Below are the code and all the weights of a small trained network. Each question names an input and a target symbol and asks about switching units off, where a switched-off unit gives its printed mean instead of its output.

import numpy as np


def w(rows, s, z=0):
    codes = np.array(rows[::2]) - 128.0
    scale = np.full(codes.shape[1], s)
    scale[-1] = z or s
    return codes * scale


def norm(h):
    return h / np.sqrt((h * h).mean(-1, keepdims=True) + 1e-5)


def softmax(a):
    e = np.exp(a - a.max(-1, keepdims=True))
    return e / e.sum(-1, keepdims=True)


def log_softmax(a):
    a = a - a.max(-1, keepdims=True)
    return a - np.log(np.exp(a).sum(-1, keepdims=True))


def net(x, mask):
    ids = ['αβγδεηλμξφω'.index(c) for c in x.split()]
    T = len(ids)
    res = E[ids] + P[:T]
    u = 0
    for l in range(2):
        r = norm(res)
        for j in range(3):
            rows = slice(3 * j, 3 * j + 3)
            q, k, v = (r @ M[l][rows].T for M in (Q, K, V))
            z = softmax(np.where(np.tri(T) > 0, q @ k.T / 3**0.5, -1e9)) @ v
            o = O[l][rows]
            res = res + np.where(mask[u + j], z, o[:, -1]) @ o[:, :-1]
        u += 3
    return log_softmax(norm(res)[-1] @ U[:, :-1].T + U[:, -1])


Q, K, V, O = {}, {}, {}, {}
E = w([
[61,112,52,101],'α',
[63,96,89,76],'β',
[31,102,82,87],'γ',
[65,112,64,79],'δ',
[69,101,44,88],'ε',
[33,90,77,91],'η',
[2,99,53,91],'λ',
[67,114,43,109],'μ',
[22,101,76,98],'ξ',
[46,119,41,116],'φ',
[58,156,67,76],'ω',
],0.00085)
P = w([
[155,134,153,142],'0',
[175,36,5,15],'1',
[109,159,114,181],'2',
[148,100,115,114],'3',
[96,162,109,189],'4',
[141,103,127,118],'5',
[82,161,104,192],'6',
[140,103,136,121],'7',
[73,157,108,191],'8',
],0.0024)
Q[0] = w([
[92,253,88,93],'L0H1',
[7,190,98,238],'L0H1',
[25,64,141,230],'L0H1',
[169,34,161,38],'L0H2',
[62,222,94,204],'L0H2',
[152,50,197,28],'L0H2',
[168,143,179,14],'L0H3',
[107,111,99,221],'L0H3',
[191,105,177,20],'L0H3',
],0.0036)
K[0] = w([
[248,6,47,47],'L0H1',
[244,118,206,167],'L0H1',
[249,218,220,195],'L0H1',
[30,2,8,144],'L0H2',
[187,213,237,102],'L0H2',
[27,49,44,142],'L0H2',
[47,221,13,168],'L0H3',
[213,45,221,86],'L0H3',
[22,175,27,124],'L0H3',
],0.0035)
V[0] = w([
[162,204,194,201],'L0H1',
[95,64,114,80],'L0H1',
[121,189,213,235],'L0H1',
[175,254,221,102],'L0H2',
[71,174,163,75],'L0H2',
[184,216,180,160],'L0H2',
[144,120,182,96],'L0H3',
[114,160,64,49],'L0H3',
[206,34,143,69],'L0H3',
],0.0026)
O[0] = w([
[102,164,39,93,17],'L0H1',
[123,88,197,172,185],'L0H1',
[46,203,3,149,2],'L0H1',
[38,55,209,167,51],'L0H2',
[154,129,231,167,141],'L0H2',
[46,41,146,162,51],'L0H2',
[119,209,139,129,108],'L0H3',
[152,80,173,37,213],'L0H3',
[94,229,55,72,169],'L0H3',
],0.0024,0.0016)
Q[1] = w([
[217,119,134,64],'L1H1',
[197,89,122,73],'L1H1',
[64,145,94,245],'L1H1',
[239,36,156,119],'L1H2',
[148,86,214,1],'L1H2',
[227,84,236,13],'L1H2',
[82,147,72,59],'L1H3',
[198,110,166,172],'L1H3',
[57,155,82,97],'L1H3',
],0.0034)
K[1] = w([
[153,46,50,105],'L1H1',
[142,40,61,39],'L1H1',
[93,254,181,196],'L1H1',
[241,7,27,123],'L1H2',
[220,81,241,28],'L1H2',
[242,47,198,18],'L1H2',
[223,83,61,49],'L1H3',
[24,156,195,168],'L1H3',
[237,117,80,98],'L1H3',
],0.0031)
V[1] = w([
[142,58,93,5],'L1H1',
[43,165,151,160],'L1H1',
[161,117,129,196],'L1H1',
[216,70,41,235],'L1H2',
[133,121,18,152],'L1H2',
[55,157,189,51],'L1H2',
[230,152,140,108],'L1H3',
[74,94,159,172],'L1H3',
[195,123,115,69],'L1H3',
],0.0021)
O[1] = w([
[28,63,70,155,255],'L1H1',
[214,132,122,148,79],'L1H1',
[120,139,192,130,77],'L1H1',
[50,188,254,73,107],'L1H2',
[76,200,130,104,162],'L1H2',
[196,74,21,184,143],'L1H2',
[164,67,77,84,125],'L1H3',
[72,184,131,176,97],'L1H3',
[182,43,85,119,163],'L1H3',
],0.0022,0.00076)
U = w([
[22,231,29,65,34],'α',
[236,233,17,214,163],'β',
[226,234,227,153,44],'γ',
[209,60,24,224,84],'δ',
[214,11,6,3,252],'ε',
[230,234,208,80,50],'η',
[240,10,240,22,204],'λ',
[20,227,41,48,25],'μ',
[171,221,231,107,23],'ξ',
[31,215,193,33,9],'φ',
[14,14,242,242,229],'ω',
],0.0036,0.0032)

Each question gives the input, a string of symbols that net reads in full, and the target symbol t.
The units are the heads (3 rows each of Q, K, V and O). Each row of codes is followed by its name. A weight is (code - 128) times the scale printed after its matrix; where a second scale follows, it is the last column's (O and U).
mask holds one flag per head, layer by layer. A switched-off head (its flag False) gives its mean, the last column of its rows in O, instead of its output. The means were averaged over made-up inputs and are rounded, as every weight is.
A unit's drop is (log p(t) with every unit on - log p(t) with that unit switched off) / (log p(t) with every unit on - log p(t) with every unit switched off).
The circuit of an input: a set's keep is (log p(t) with only the set's units on - log p(t) with every unit switched off) / (log p(t) with every unit on - log p(t) with every unit switched off). Starting from all 6 units, units are removed one at a time, each time the one whose removal leaves the highest keep (on an exact tie, the one counted first), for as long as the keep stays at least 0.8.
units of the circuit, in order: the units of the circuit, biggest drop first
most important unit: the unit with the biggest drop
which heads matter: for each layer, one digit per head in row order, 1 if its drop is at least 0.15 and else 0, layers parted by /
drop when u is switched off: that unit's drop, to one decimal
input β δ β δ β δ ω ε ω, target β: units of the circuit, in order : (L1H1; L1H2; L0H2)
input β β φ ω ω ω β β ω, target β: which heads matter : 011 / 110
input λ ξ β δ γ μ λ μ δ, target λ: most important unit : L0H1
input β μ β ω δ β λ, target β: units of the circuit, in order : (L1H1; L0H3; L0H2; L1H2)
input β γ ω δ φ β μ μ β, target β: units of the circuit, in order : (L0H3; L1H1; L0H2; L1H2)
input λ δ ω μ β α ω, target λ: units of the circuit, in order : (L0H1; L1H3; L0H2; L1H2)
input ε ω ω ξ ε φ δ, target ε: which heads matter : 111 / 001
input β ω γ ω α ξ φ η δ, target β: units of the circuit, in order : (L1H1; L0H3; L0H2; L1H2)
input β ω ω ω ω ε ω ω ε, target β: which heads matter : 001 / 100
input ε ε λ, target ε: units of the circuit, in order : (L1H3; L0H2)
input ε δ δ, target ε: which heads matter : 100 / 001
input ω β α, target ω: which heads matter : 010 / 000
input ε ω β δ β ω ε, target ε: which heads matter : 110 / 001
input β ε β α β δ γ, target β: most important unit : L1H1
input ω ω ω β γ φ ω, target ω: drop when L0H3 is switched off : 0.0
input ω ω ω γ ε, target ω: drop when L0H2 is switched off : 2.2
input β η β β ω η ω α ε, target β: drop when L0H3 is switched off : 0.2
